-11; 14; 6; -17
-45; 11; -2; 7
43; -4; -11; 56
|
-11; 14
-45; 11

27; 16; 51; -11
19; 1; -6; -6
26; 23; 32; 0
|
27; 16
19; 1

-2; 4; 0
-46; 8; 12
-12; -8; 0
-11; 0; 25
|
-2; 4
-46; 8

36; 18
-31; 26
14; 29
5; 43
-15; 10
|
36; 18
-31; 26

4; -16; 13; 9
50; -35; -20; 37
2; -18; 9; -4
|
4; -16
50; -35

-1; -32; -13
17; 42; 23
|
-1; -32
17; 42
---
25; 4; 7; 36; 44
25; 0; 3; 34; 43
24; -5; -1; 31; 43
24; -4; 0; 31; 42
|
25; 0; 3
24; -5; -1

30; 22; -5; 7; -26
3; 6; -15; -30; -26
0; 24; 4; 34; 9
19; 8; -11; 47; 13
|
3; 6; -15
0; 24; 4

3; 54; 54; 7; 25
29; -3; -15; -24; 25
11; -3; -27; 8; -26
9; 19; 26; -20; 33
|
29; -3; -15
11; -3; -27

-9; -16; 13; -6
-13; -43; -4; 3
16; 20; -5; -13
9; 36; -11; 21
-18; -19; -20; 39
|
-13; -43; -4
16; 20; -5

-8; 5; 5; -11; -5
3; -51; -21; 32; 10
4; -5; -34; 20; 43
1; 37; -20; -24; 16
-13; 33; -9; -35; 9
|
3; -51; -21
4; -5; -34

56; -20; -2; -30
48; -22; -44; -26
26; -15; -26; -16
42; -18; -41; -26
24; -7; -50; -19
|
48; -22; -44
26; -15; -26

-10; 48; 33
16; -29; -39
6; -52; -23
-11; -38; -34
-23; -33; -10
|
16; -29; -39
6; -52; -23
---
-37; -30; -14
4; -2; -43
-12; -12; -34
27; 21; 1
|
-37; -30
4; -2
-12; -12

-18; -24; 10
5; -7; -8
32; -7; -32
-15; 16; -56
-3; 50; 13
|
-18; -24
5; -7
32; -7

-4; 53; 0; -7; -38
27; 43; -19; 7; 9
-16; 52; -5; 4; -9
-26; 46; 14; -10; -37
|
-4; 53
27; 43
-16; 52

15; 9; 27; -38
41; 23; -26; -40
24; 29; -15; -50
20; 9; 1; -45
|
15; 9
41; 23
24; 29

48; 0; 5; -2
56; -1; -6; 3
-20; -3; -3; -9
-5; -1; -2; 2
|
48; 0
56; -1
-20; -3

-34; 16; -30; 21
51; 2; 46; -35
-23; 29; -12; -14
|
-34; 16
51; 2
-23; 29
---
-36; 20; 18; 42; 25; 3; -37; 39; -27; -25; -28
-34; -34; 14; -3; 40; 21; -25; -37; -9; -4; 0
14; -25; -38; -12; -42; -37; -28; -43; -5; -7; 22
7; 22; 38; -32; -4; -8; 17; 44; -10; 6; 12
25; -21; 6; 31; 43; 16; 21; -40; -18; -39; -45
-29; -38; -29; 18; 42; -8; -12; 3; 0; -4; -35
|
7; 22; 38; -32; -4; -8; 17; 44; -10; 6; 12
-36; 20; 18; 42; 25; 3; -37; 39; -27; -25; -28
-34; -34; 14; -3; 40; 21; -25; -37; -9; -4; 0
25; -21; 6; 31; 43; 16; 21; -40; -18; -39; -45
-29; -38; -29; 18; 42; -8; -12; 3; 0; -4; -35
14; -25; -38; -12; -42; -37; -28; -43; -5; -7; 22

-32; 40; 54; 23; -25; 42; -10; 3; -18; 6; 32; -6
-35; 6; 47; 14; -12; 10; -38; 7; 2; 2; -24; -18
6; 31; 27; -4; 16; -39; -41; -37; -40; 13; 13; -19
-13; 25; 10; -6; -3; 7; -32; -2; -38; -1; 7; -27
21; 31; 3; 2; 14; -11; -7; 3; 8; 8; -7; 5
-1; 6; 2; 25; 10; -11; -12; 20; -21; 18; 16; -1
23; 28; 19; 36; 21; 18; -27; 7; 2; -2; 7; -21
19; 21; 11; 25; -21; 5; -21; 7; -1; -7; -2; -25
|
-32; 40; 54; 23; -25; 42; -10; 3; -18; 6; 32; -6
-35; 6; 47; 14; -12; 10; -38; 7; 2; 2; -24; -18
6; 31; 27; -4; 16; -39; -41; -37; -40; 13; 13; -19
23; 28; 19; 36; 21; 18; -27; 7; 2; -2; 7; -21
19; 21; 11; 25; -21; 5; -21; 7; -1; -7; -2; -25
-13; 25; 10; -6; -3; 7; -32; -2; -38; -1; 7; -27
21; 31; 3; 2; 14; -11; -7; 3; 8; 8; -7; 5
-1; 6; 2; 25; 10; -11; -12; 20; -21; 18; 16; -1

10; 11; -13; -31; -20; -5; 2; -33; 9; 0
5; 9; -4; -9; -3; -5; -8; -20; -9; -7
12; 16; -20; -37; -15; -6; -3; -49; 4; -5
-6; -1; 7; 10; -1; 0; 2; 21; -4; -2
6; 9; -15; -14; 13; -2; -13; -43; -8; -8
|
-6; -1; 7; 10; -1; 0; 2; 21; -4; -2
5; 9; -4; -9; -3; -5; -8; -20; -9; -7
10; 11; -13; -31; -20; -5; 2; -33; 9; 0
6; 9; -15; -14; 13; -2; -13; -43; -8; -8
12; 16; -20; -37; -15; -6; -3; -49; 4; -5

-10; -17; -4; 12; 18; -7; -9; -20; 14
-2; -27; 3; -54; -13; 42; 5; 13; -27
|
-2; -27; 3; -54; -13; 42; 5; 13; -27
-10; -17; -4; 12; 18; -7; -9; -20; 14

-25; 21; 28; -29; -18; 25
-43; 22; 39; -39; -37; 41
-12; 6; 13; -12; -16; 23
8; 0; 12; -19; -22; 10
-10; 8; 4; -7; 4; 1
|
-43; 22; 39; -39; -37; 41
-25; 21; 28; -29; -18; 25
-12; 6; 13; -12; -16; 23
8; 0; 12; -19; -22; 10
-10; 8; 4; -7; 4; 1

21; -50; -7; 3; 33; -18; -3; -10; 14; 2; -2
5; -15; 4; 13; 21; 11; 10; -15; 10; 11; 5
9; -3; 20; 13; 15; 1; 15; -27; 9; 10; 13
15; -11; 9; 7; 13; 11; 9; -21; 16; 16; 5
|
9; -3; 20; 13; 15; 1; 15; -27; 9; 10; 13
15; -11; 9; 7; 13; 11; 9; -21; 16; 16; 5
5; -15; 4; 13; 21; 11; 10; -15; 10; 11; 5
21; -50; -7; 3; 33; -18; -3; -10; 14; 2; -2
